Here is a tiny trained network, its code and every weight. The questions are about switching its units off for an input and a class, where a switched-off unit gives its printed mean instead of its output.

import numpy as np


def w(rows, s, z=0):
    codes = np.array(rows[::2]) - 128.0
    scale = np.full(codes.shape[1], s)
    scale[-1] = z or s
    return codes * scale


def f(y):
    return y / 2 * (1 + np.tanh(0.7978845608 * (y + 0.044715 * y**3)))


def log_softmax(a):
    a = a - a.max(-1, keepdims=True)
    return a - np.log(np.exp(a).sum(-1, keepdims=True))


def net(x, mask):
    res = np.array(x, float).reshape(1, 5) / 4 @ E
    y = f(res @ A[0][:, :-1].T + A[0][:, -1])
    res = res + np.where(mask, y, B[0][:, -1]) @ B[0][:, :-1]
    return log_softmax(res[-1] @ U[:, :-1].T + U[:, -1])


A, B = {}, {}
E = w([
[133,254,84],'x0',
[128,129,128],'x1',
[2,140,130],'x2',
[128,128,129],'x3',
[141,63,7],'x4',
],0.0065)
A[0] = w([
[150,118,79,122],'N1',
[60,115,100,120],'N2',
[128,195,65,138],'N3',
[114,152,193,16],'N4',
[128,215,81,120],'N5',
[118,86,139,133],'N6',
[95,246,97,95],'N7',
[113,67,40,90],'N8',
[66,139,152,118],'N9',
[46,188,175,111],'N10',
[166,121,86,120],'N11',
[162,185,104,51],'N12',
[81,111,44,120],'N13',
[118,108,61,123],'N14',
[202,193,79,87],'N15',
[152,58,176,166],'N16',
[170,205,103,141],'N17',
[41,116,161,79],'N18',
[244,166,103,142],'N19',
[136,120,62,107],'N20',
[126,37,190,71],'N21',
[147,94,77,109],'N22',
[115,107,39,41],'N23',
[144,60,171,131],'N24',
[135,164,206,104],'N25',
[115,49,169,71],'N26',
[133,134,212,128],'N27',
[2,166,80,150],'N28',
[25,138,96,74],'N29',
[227,148,150,133],'N30',
[203,111,130,146],'N31',
[78,43,101,5],'N32',
[137,134,60,122],'N33',
[127,173,245,61],'N34',
[134,112,113,119],'N35',
[98,129,133,136],'N36',
[173,122,85,116],'N37',
[108,130,127,173],'N38',
],0.013,0.0024)
B[0] = w([
[147,113,218,156],'N1',
[199,97,94,179],'N2',
[50,172,132,202],'N3',
[174,160,147,158],'N4',
[20,143,141,212],'N5',
[107,143,140,149],'N6',
[61,148,93,241],'N7',
[167,139,219,212],'N8',
[169,85,46,172],'N9',
[166,153,96,222],'N10',
[136,110,159,156],'N11',
[103,169,92,165],'N12',
[224,141,148,201],'N13',
[227,253,216,175],'N14',
[108,136,66,211],'N15',
[50,89,120,191],'N16',
[65,90,134,207],'N17',
[157,119,96,191],'N18',
[130,99,82,235],'N19',
[134,130,186,166],'N20',
[23,189,73,199],'N21',
[144,222,142,165],'N22',
[155,143,217,182],'N23',
[48,165,72,179],'N24',
[247,191,150,193],'N25',
[13,210,151,181],'N26',
[189,155,141,188],'N27',
[189,107,66,255],'N28',
[149,90,71,207],'N29',
[138,91,38,209],'N30',
[165,64,73,179],'N31',
[108,143,143,188],'N32',
[127,168,168,169],'N33',
[191,154,163,229],'N34',
[132,149,140,132],'N35',
[193,77,106,141],'N36',
[124,183,112,160],'N37',
[210,104,152,144],'N38',
],0.0052,0.0059)
U = w([
[206,196,239,96],'0',
[126,106,97,254],'1',
[19,154,106,66],'2',
[195,34,6,50],'3',
],0.011,0.0074)

Each question gives the input, the list of numbers given to net, and the class t.
The units are the neurons (one row each of A and B). Each row of codes is followed by its name. A weight is (code - 128) times the scale printed after its matrix; where a second scale follows, it is the last column's (A, B and U).
mask holds one flag per neuron, in row order. A switched-off neuron (its flag False) gives its mean, the last column of its row in B, instead of its output. The means were averaged over made-up inputs and are rounded, as every weight is.
A unit's drop is (log p(t) with every unit on - log p(t) with that unit switched off) / (log p(t) with every unit on - log p(t) with every unit switched off).
The circuit of an input: a set's keep is (log p(t) with only the set's units on - log p(t) with every unit switched off) / (log p(t) with every unit on - log p(t) with every unit switched off). Starting from the 12 units with the biggest drops (on a tie, the unit counted first), units are removed one at a time, each time the one whose removal leaves the highest keep (on an exact tie, the one counted first), for as long as the keep stays at least 0.8.
units of the circuit, in order: the units of the circuit, biggest drop first
unit that matters most: the unit with the biggest drop
k most important neurons: the k neurons with the biggest drops, biggest first
drop of u: that unit's drop, to one decimal
input [7,8,1,4,-6], class 2: unit that matters most -> N7
input [-7,6,-3,-1,7], class 0: units of the circuit, in order -> N8, N14, N22
input [-7,-3,4,-3,6], class 2: 3 most important neurons -> N21, N26, N24
input [-7,-8,0,1,-5], class 2: units of the circuit, in order -> N21, N26
input [-3,-6,-6,4,-4], class 3: units of the circuit, in order -> N30, N31
input [-7,-2,2,-4,-4], class 2: units of the circuit, in order -> N21, N26
input [7,5,8,5,8], class 0: units of the circuit, in order -> N14, N13
input [6,-8,0,-1,-4], class 2: units of the circuit, in order -> N7, N5
input [2,7,-8,-2,-7], class 3: units of the circuit, in order -> N30, N19
input [-7,5,-7,5,-4], class 2: 4 most important neurons -> N21, N26, N24, N16
input [4,8,-5,-8,-6], class 1: 2 most important neurons -> N30, N14
input [-6,-1,7,3,-1], class 3: drop of N5 -> 0.2
input [-5,-3,-3,0,5], class 0: drop of N8 -> 0.2
input [-1,1,7,1,-1], class 3: drop of N14 -> 0.0
input [0,-7,6,5,-1], class 3: drop of N28 -> 0.1
